Here is a tiny trained network, its code and every weight. The questions are about switching its units off for an input and a class, where a switched-off unit gives its printed mean instead of its output.

import numpy as np


def w(rows, s, z=0):
    codes = np.array(rows[::2]) - 128.0
    scale = np.full(codes.shape[1], s)
    scale[-1] = z or s
    return codes * scale


def norm(h):
    return h / np.sqrt((h * h).mean(-1, keepdims=True) + 1e-5)


def f(y):
    return y / 2 * (1 + np.tanh(0.7978845608 * (y + 0.044715 * y**3)))


def log_softmax(a):
    a = a - a.max(-1, keepdims=True)
    return a - np.log(np.exp(a).sum(-1, keepdims=True))


def net(x, mask):
    res = np.array(x, float).reshape(1, 5) / 4 @ E
    u = 0
    for l in range(4):
        y = f(norm(res) @ A[l][:, :-1].T + A[l][:, -1])
        res = res + np.where(mask[u : u + 10], y, B[l][:, -1]) @ B[l][:, :-1]
        u += 10
    return log_softmax(norm(res)[-1] @ U[:, :-1].T + U[:, -1])


A, B = {}, {}
E = w([
[140,78,69,4,162,51,115,107,150,204],'x0',
[94,197,159,84,62,64,122,170,25,128],'x1',
[135,249,140,173,165,72,105,129,232,170],'x2',
[177,113,191,137,203,87,127,139,89,105],'x3',
[139,78,81,188,89,94,121,242,136,163],'x4',
],0.0041)
A[0] = w([
[88,139,100,60,155,66,131,125,157,149,156],'0.n0',
[156,97,99,122,138,169,217,80,173,151,146],'0.n1',
[156,41,107,154,93,145,116,58,71,96,5],'0.n2',
[36,144,81,121,85,198,115,122,142,191,37],'0.n3',
[211,75,70,158,162,181,96,184,184,89,97],'0.n4',
[110,146,34,133,36,179,123,86,150,157,9],'0.n5',
[254,110,196,130,237,121,101,191,64,106,82],'0.n6',
[125,22,103,130,123,127,124,101,42,125,63],'0.n7',
[124,164,205,48,163,186,103,67,105,97,5],'0.n8',
[67,139,241,186,134,176,189,147,164,66,126],'0.n9',
],0.0051,0.002)
B[0] = w([
[175,96,141,137,57,106,124,97,97,63,226],'0.n0',
[136,148,103,115,143,141,33,107,53,150,202],'0.n1',
[129,151,108,89,185,130,171,158,129,99,175],'0.n2',
[106,69,182,173,142,116,223,133,68,198,170],'0.n3',
[149,150,84,145,148,133,61,94,78,126,222],'0.n4',
[68,109,195,146,185,96,213,100,97,186,182],'0.n5',
[3,91,130,134,74,155,206,92,138,233,240],'0.n6',
[178,167,130,126,126,167,233,164,168,76,224],'0.n7',
[133,123,132,120,64,179,87,66,118,135,190],'0.n8',
[77,96,66,127,67,92,95,125,175,112,252],'0.n9',
],0.005,0.0025)
A[1] = w([
[131,149,131,92,147,108,196,187,66,73,59],'1.n0',
[83,157,132,145,95,148,102,84,91,166,155],'1.n1',
[157,56,182,147,207,197,102,115,183,130,82],'1.n2',
[123,130,107,158,80,31,192,177,131,102,152],'1.n3',
[145,190,178,124,121,96,148,150,18,143,25],'1.n4',
[148,172,157,161,164,55,122,109,175,157,47],'1.n5',
[97,1,150,98,105,211,74,125,24,144,252],'1.n6',
[147,171,113,90,193,60,106,91,115,196,57],'1.n7',
[172,42,198,193,163,148,168,103,134,160,91],'1.n8',
[105,86,217,108,213,102,119,132,110,123,67],'1.n9',
],0.0048,0.0018)
B[1] = w([
[138,204,113,127,215,143,141,132,96,165,153],'1.n0',
[139,158,99,102,109,84,77,104,140,129,169],'1.n1',
[127,158,43,162,123,99,130,101,90,167,149],'1.n2',
[170,147,126,112,171,194,49,55,114,136,192],'1.n3',
[106,160,90,151,124,109,77,121,76,170,147],'1.n4',
[120,152,108,162,100,134,253,129,180,91,156],'1.n5',
[156,215,114,151,167,105,185,133,175,109,254],'1.n6',
[97,122,105,176,110,150,172,159,163,64,161],'1.n7',
[107,143,129,131,117,116,99,94,46,216,144],'1.n8',
[35,104,81,168,73,127,122,153,129,133,116],'1.n9',
],0.0053,0.0044)
A[2] = w([
[145,160,175,154,120,82,130,162,216,158,70],'2.n0',
[104,135,169,206,119,202,120,115,93,96,84],'2.n1',
[96,182,169,73,129,115,132,190,115,93,152],'2.n2',
[140,124,151,124,173,132,132,153,154,162,60],'2.n3',
[180,81,112,173,108,129,118,255,117,190,172],'2.n4',
[181,70,100,41,150,61,158,97,132,163,97],'2.n5',
[23,117,148,122,127,122,171,122,103,211,122],'2.n6',
[136,124,162,68,192,133,125,109,124,143,104],'2.n7',
[150,160,74,139,142,144,95,157,98,174,125],'2.n8',
[105,155,142,137,75,168,112,172,119,114,5],'2.n9',
],0.0065,0.002)
B[2] = w([
[164,142,119,98,124,114,186,105,145,113,196],'2.n0',
[88,59,112,118,118,69,127,153,184,134,198],'2.n1',
[169,93,91,131,144,121,111,132,151,146,178],'2.n2',
[106,103,94,102,141,146,104,115,145,100,112],'2.n3',
[67,163,169,62,104,167,120,2,116,88,230],'2.n4',
[61,121,144,190,94,122,112,179,146,114,252],'2.n5',
[126,158,128,154,128,89,167,135,109,189,211],'2.n6',
[86,119,122,155,113,114,109,115,176,87,145],'2.n7',
[149,151,117,131,160,115,113,105,145,100,192],'2.n8',
[122,108,100,95,134,85,116,129,113,152,129],'2.n9',
],0.0084,0.0031)
A[3] = w([
[209,205,172,185,73,109,130,144,254,171,194],'3.n0',
[97,43,135,91,156,230,215,233,64,109,68],'3.n1',
[123,63,38,186,167,230,110,91,195,172,120],'3.n2',
[92,105,154,187,76,138,175,108,130,224,48],'3.n3',
[53,29,136,130,67,81,64,244,207,96,37],'3.n4',
[127,111,102,79,81,88,88,82,225,125,179],'3.n5',
[123,129,201,114,80,199,81,44,97,109,9],'3.n6',
[116,194,121,52,81,103,97,198,59,157,218],'3.n7',
[173,175,160,156,69,79,84,141,44,126,180],'3.n8',
[30,96,195,160,112,145,149,160,155,182,115],'3.n9',
],0.0051,0.0016)
B[3] = w([
[164,70,88,68,151,182,213,171,81,108,253],'3.n0',
[216,155,46,55,108,132,253,105,219,126,170],'3.n1',
[212,128,161,119,95,50,85,213,77,182,222],'3.n2',
[58,132,176,67,211,92,155,106,51,148,187],'3.n3',
[100,70,176,230,84,188,104,237,36,6,193],'3.n4',
[80,84,135,134,122,177,116,137,52,100,243],'3.n5',
[81,164,169,48,196,135,80,102,187,100,153],'3.n6',
[158,47,105,194,139,114,87,150,174,144,186],'3.n7',
[196,87,106,160,198,186,106,113,138,142,167],'3.n8',
[108,89,147,170,120,76,147,120,109,159,179],'3.n9',
],0.0056,0.004)
U = w([
[202,132,68,86,118,137,247,143,154,81,169],'0',
[83,65,137,187,79,116,115,196,92,58,185],'1',
[79,138,137,136,147,62,188,95,87,230,145],'2',
[94,157,142,68,127,159,68,42,135,77,171],'3',
[242,113,71,169,162,100,37,149,101,177,162],'4',
[152,143,142,138,158,162,137,163,112,140,117],'5',
[146,160,178,108,147,140,109,198,170,148,34],'6',
[164,166,200,143,147,123,119,175,143,128,3],'7',
],0.011,0.0041)

Each question gives the input, the list of numbers given to net, and the class t.
The units are the neurons (one row each of A and B). Each row of codes is followed by its name. A weight is (code - 128) times the scale printed after its matrix; where a second scale follows, it is the last column's (A, B and U).
mask holds one flag per neuron, layer by layer. A switched-off neuron (its flag False) gives its mean, the last column of its row in B, instead of its output. The means were averaged over made-up inputs and are rounded, as every weight is.
A unit's drop is (log p(t) with every unit on - log p(t) with that unit switched off) / (log p(t) with every unit on - log p(t) with every unit switched off).
The circuit of an input: a set's keep is (log p(t) with only the set's units on - log p(t) with every unit switched off) / (log p(t) with every unit on - log p(t) with every unit switched off). Starting from the 12 units with the biggest drops (on a tie, the unit counted first), units are removed one at a time, each time the one whose removal leaves the highest keep (on an exact tie, the one counted first), for as long as the keep stays at least 0.8.
units of the circuit, in order: the units of the circuit, biggest drop first
most important unit: the unit with the biggest drop
k most important neurons: the k neurons with the biggest drops, biggest first
top k neurons in layer l: the k neurons of layer l with the biggest drops, biggest first
input [-3,-4,4,-1,5], class 3: units of the circuit, in order -> 2.n4, 1.n6
input [7,5,3,-6,1], class 1: most important unit -> 2.n5
input [5,7,-6,4,0], class 4: 3 most important neurons -> 1.n4, 3.n7, 1.n0
input [2,-7,-5,7,-7], class 2: units of the circuit, in order -> 0.n6, 1.n8
input [8,-4,0,-6,7], class 1: units of the circuit, in order -> 2.n5, 3.n4
input [0,-6,2,-7,3], class 2: 2 most important neurons -> 0.n5, 0.n3
input [2,7,8,-7,7], class 0: units of the circuit, in order -> 2.n0, 3.n0
input [-7,-8,-8,-2,4], class 0: top 3 neurons in layer 0 -> 0.n2, 0.n7, 0.n8
input [3,2,-5,-8,-3], class 2: units of the circuit, in order -> 0.n5, 2.n6
input [8,-1,6,-5,2], class 1: 2 most important neurons -> 2.n5, 1.n6
input [0,-3,2,4,-3], class 2: 3 most important neurons -> 0.n6, 2.n4, 1.n3
input [-6,-1,4,1,-6], class 1: units of the circuit, in order -> 1.n6, 2.n1
input [-1,3,5,-4,7], class 3: units of the circuit, in order -> 2.n4, 1.n6
input [1,-4,-2,7,-3], class 2: units of the circuit, in order -> 0.n6
input [-6,-2,6,-8,-1], class 2: units of the circuit, in order -> 0.n5, 0.n3, 3.n3
input [-2,-8,-7,-5,6], class 4: top 2 neurons in layer 0 -> 0.n4, 0.n1
input [-3,-6,5,-2,0], class 4: top 2 neurons in layer 3 -> 3.n2, 3.n1
input [4,4,-5,1,5], class 0: 3 most important neurons -> 0.n7, 1.n0, 3.n1
input [-4,-6,-1,4,-5], class 4: 3 most important neurons -> 3.n2, 2.n4, 1.n2
input [7,-5,-4,-7,3], class 1: 2 most important neurons -> 2.n5, 0.n6
input [6,0,1,2,4], class 1: units of the circuit, in order -> 2.n5
input [6,5,-8,-2,4], class 0: 2 most important neurons -> 0.n7, 3.n1
input [1,7,-6,-3,-3], class 4: units of the circuit, in order -> 3.n7, 0.n6, 2.n4, 3.n8
input [-3,1,5,-7,-6], class 2: units of the circuit, in order -> 0.n3, 0.n5
input [4,-5,3,4,-2], class 4: 2 most important neurons -> 0.n5, 0.n1
input [1,3,0,-5,8], class 3: 2 most important neurons -> 2.n4, 0.n6
